Below are the code and all the weights of a small trained network. Each question names an input and a class and asks about switching units off, where a switched-off unit gives its printed mean instead of its output.

import numpy as np


def w(rows, s, z=0):
    codes = np.array(rows[::2]) - 128.0
    scale = np.full(codes.shape[1], s)
    scale[-1] = z or s
    return codes * scale


def norm(h):
    return h / np.sqrt((h * h).mean(-1, keepdims=True) + 1e-5)


def f(y):
    return y / 2 * (1 + np.tanh(0.7978845608 * (y + 0.044715 * y**3)))


def log_softmax(a):
    a = a - a.max(-1, keepdims=True)
    return a - np.log(np.exp(a).sum(-1, keepdims=True))


def net(x, mask):
    res = np.array(x, float).reshape(1, 7) / 4 @ E
    u = 0
    for l in range(2):
        y = f(norm(res) @ A[l][:, :-1].T + A[l][:, -1])
        res = res + np.where(mask[u : u + 16], y, B[l][:, -1]) @ B[l][:, :-1]
        u += 16
    return log_softmax(norm(res)[-1] @ U[:, :-1].T + U[:, -1])


A, B = {}, {}
E = w([
[107,212,92,156,145,33,6,69],'x0',
[112,103,122,178,45,17,147,111],'x1',
[148,79,99,165,157,142,166,141],'x2',
[105,162,102,151,177,162,155,2],'x3',
[162,120,77,200,86,142,190,178],'x4',
[164,104,168,146,90,163,144,144],'x5',
[173,97,102,218,64,168,51,95],'x6',
],0.0092)
A[0] = w([
[127,176,170,100,76,91,116,117,122],'0.n1',
[117,89,112,108,148,119,159,160,102],'0.n2',
[142,136,112,177,122,118,82,111,76],'0.n3',
[126,125,126,125,118,164,152,188,115],'0.n4',
[111,98,57,136,108,208,128,92,119],'0.n5',
[133,113,128,118,164,187,120,123,2],'0.n6',
[146,152,101,179,137,127,251,155,146],'0.n7',
[164,85,145,208,67,189,117,154,130],'0.n8',
[111,98,107,112,178,138,93,130,46],'0.n9',
[140,134,137,149,113,111,172,104,53],'0.n10',
[135,154,83,200,71,81,51,113,126],'0.n11',
[127,118,150,153,11,145,178,117,94],'0.n12',
[101,121,109,79,122,109,120,128,59],'0.n13',
[123,182,138,107,155,237,103,90,103],'0.n14',
[148,137,138,120,121,92,133,140,87],'0.n15',
[141,124,97,139,125,208,160,248,143],'0.n16',
],0.022,0.0047)
B[0] = w([
[76,127,147,67,131,85,96,151,185],'0.n1',
[154,93,109,162,82,113,110,152,169],'0.n2',
[126,121,110,181,104,129,105,199,182],'0.n3',
[172,148,105,132,146,56,155,164,188],'0.n4',
[10,117,171,135,135,168,146,107,195],'0.n5',
[107,136,162,97,175,149,128,124,159],'0.n6',
[36,78,81,171,150,162,126,94,223],'0.n7',
[178,132,253,121,126,212,147,158,237],'0.n8',
[145,102,136,128,122,109,176,113,145],'0.n9',
[121,150,129,132,79,123,163,132,142],'0.n10',
[129,52,58,154,164,79,63,162,246],'0.n11',
[201,161,76,149,35,120,218,108,201],'0.n12',
[98,72,188,142,152,107,158,110,149],'0.n13',
[158,167,93,114,198,181,139,24,229],'0.n14',
[83,138,151,129,126,118,150,102,142],'0.n15',
[241,140,131,71,102,22,93,136,254],'0.n16',
],0.029,0.015)
A[1] = w([
[114,119,89,189,95,99,89,198,100],'1.n1',
[109,143,13,87,149,71,13,130,1],'1.n2',
[147,212,151,102,147,195,139,77,25],'1.n3',
[41,138,113,188,84,167,93,83,133],'1.n4',
[89,137,110,142,148,160,122,122,125],'1.n5',
[52,225,153,109,112,141,91,102,90],'1.n6',
[109,207,18,144,150,86,36,140,69],'1.n7',
[114,143,104,123,130,136,134,124,86],'1.n8',
[113,120,128,158,112,200,98,130,131],'1.n9',
[157,204,69,130,32,109,158,139,39],'1.n10',
[14,187,41,193,92,245,195,104,59],'1.n11',
[95,142,25,80,161,69,56,165,47],'1.n12',
[94,105,131,190,183,172,68,175,120],'1.n13',
[114,251,196,42,149,193,153,72,8],'1.n14',
[9,218,230,44,76,117,102,194,61],'1.n15',
[105,134,87,163,146,88,86,246,115],'1.n16',
],0.013,0.0037)
B[1] = w([
[175,173,150,113,207,163,102,47,215],'1.n1',
[99,93,94,152,170,8,144,48,255],'1.n2',
[118,207,99,52,165,181,195,135,192],'1.n3',
[105,146,82,119,11,108,172,114,169],'1.n4',
[150,94,164,149,80,132,150,92,153],'1.n5',
[184,90,193,103,141,113,162,178,152],'1.n6',
[130,37,98,98,192,57,167,121,211],'1.n7',
[151,105,177,180,137,144,150,105,121],'1.n8',
[108,201,63,137,101,110,137,202,153],'1.n9',
[210,101,177,137,82,124,156,111,178],'1.n10',
[7,133,105,190,64,159,210,89,197],'1.n11',
[96,64,143,135,156,61,75,45,249],'1.n12',
[109,158,53,130,84,153,80,188,206],'1.n13',
[178,145,114,93,249,198,92,80,222],'1.n14',
[18,203,193,80,94,122,73,180,181],'1.n15',
[95,206,117,90,201,140,123,94,233],'1.n16',
],0.021,0.0082)
U = w([
[105,77,74,148,182,34,64,103,188],'0',
[145,119,115,201,125,191,44,224,3],'1',
[150,181,173,79,209,218,155,57,130],'2',
[40,155,226,87,100,107,98,172,36],'3',
[251,121,165,140,47,83,160,165,207],'4',
[40,116,89,209,65,197,183,104,165],'5',
],0.014,0.0038)

Each question gives the input, the list of numbers given to net, and the class t.
The units are the neurons (one row each of A and B). Each row of codes is followed by its name. A weight is (code - 128) times the scale printed after its matrix; where a second scale follows, it is the last column's (A, B and U).
mask holds one flag per neuron, layer by layer. A switched-off neuron (its flag False) gives its mean, the last column of its row in B, instead of its output. The means were averaged over made-up inputs and are rounded, as every weight is.
A unit's drop is (log p(t) with every unit on - log p(t) with that unit switched off) / (log p(t) with every unit on - log p(t) with every unit switched off).
The circuit of an input: a set's keep is (log p(t) with only the set's units on - log p(t) with every unit switched off) / (log p(t) with every unit on - log p(t) with every unit switched off). Starting from the 12 units with the biggest drops (on a tie, the unit counted first), units are removed one at a time, each time the one whose removal leaves the highest keep (on an exact tie, the one counted first), for as long as the keep stays at least 0.8.
circuit, biggest first: the units of the circuit, biggest drop first
top k neurons: the k neurons with the biggest drops, biggest first
k most important neurons of layer l: the k neurons of layer l with the biggest drops, biggest first
drop when u is switched off: that unit's drop, to one decimal
input [5,1,-6,7,-4,-8,-8], class 2: circuit, biggest first -> [0.n11]
input [-5,3,3,6,3,4,6], class 5: top 2 neurons -> [0.n5 0.n7]
input [4,-2,-3,-6,-7,-6,-8], class 3: circuit, biggest first -> [0.n11 0.n14]
input [-8,0,-6,7,1,5,-1], class 5: top 3 neurons -> [0.n7 1.n11 0.n12]
input [1,7,8,-7,-7,-1,-8], class 3: 2 most important neurons of layer 0 -> [0.n11 0.n16]
input [2,5,-1,-5,4,1,5], class 4: top 2 neurons -> [0.n12 0.n8]
input [-8,-5,-2,2,3,-1,2], class 2: 3 most important neurons of layer 0 -> [0.n14 0.n5 0.n11]
input [-6,3,3,8,-5,5,7], class 2: top 3 neurons -> [0.n8 1.n14 0.n11]
input [-8,5,8,3,-2,4,8], class 4: top 4 neurons -> [0.n12 0.n8 0.n14 0.n16]
input [-4,-6,0,-7,-4,0,5], class 4: top 2 neurons -> [0.n16 0.n4]
input [2,5,8,-5,7,7,8], class 4: top 2 neurons -> [0.n12 0.n8]
input [-4,-5,3,-7,6,5,-8], class 4: top 2 neurons -> [0.n11 0.n16]
input [3,-1,7,4,-7,4,-8], class 2: 2 most important neurons of layer 0 -> [0.n11 0.n7]
input [-6,6,1,8,8,0,-4], class 5: circuit, biggest first -> [0.n7]
input [4,-6,0,8,8,-8,3], class 5: top 2 neurons -> [0.n16 0.n5]
input [-4,3,-4,5,4,0,-7], class 5: drop when 0.n7 is switched off -> 0.5
input [-5,3,2,-5,-7,6,3], class 4: drop when 1.n13 is switched off -> 0.0
input [-8,6,-7,-4,-6,1,-2], class 4: drop when 0.n12 is switched off -> 0.3
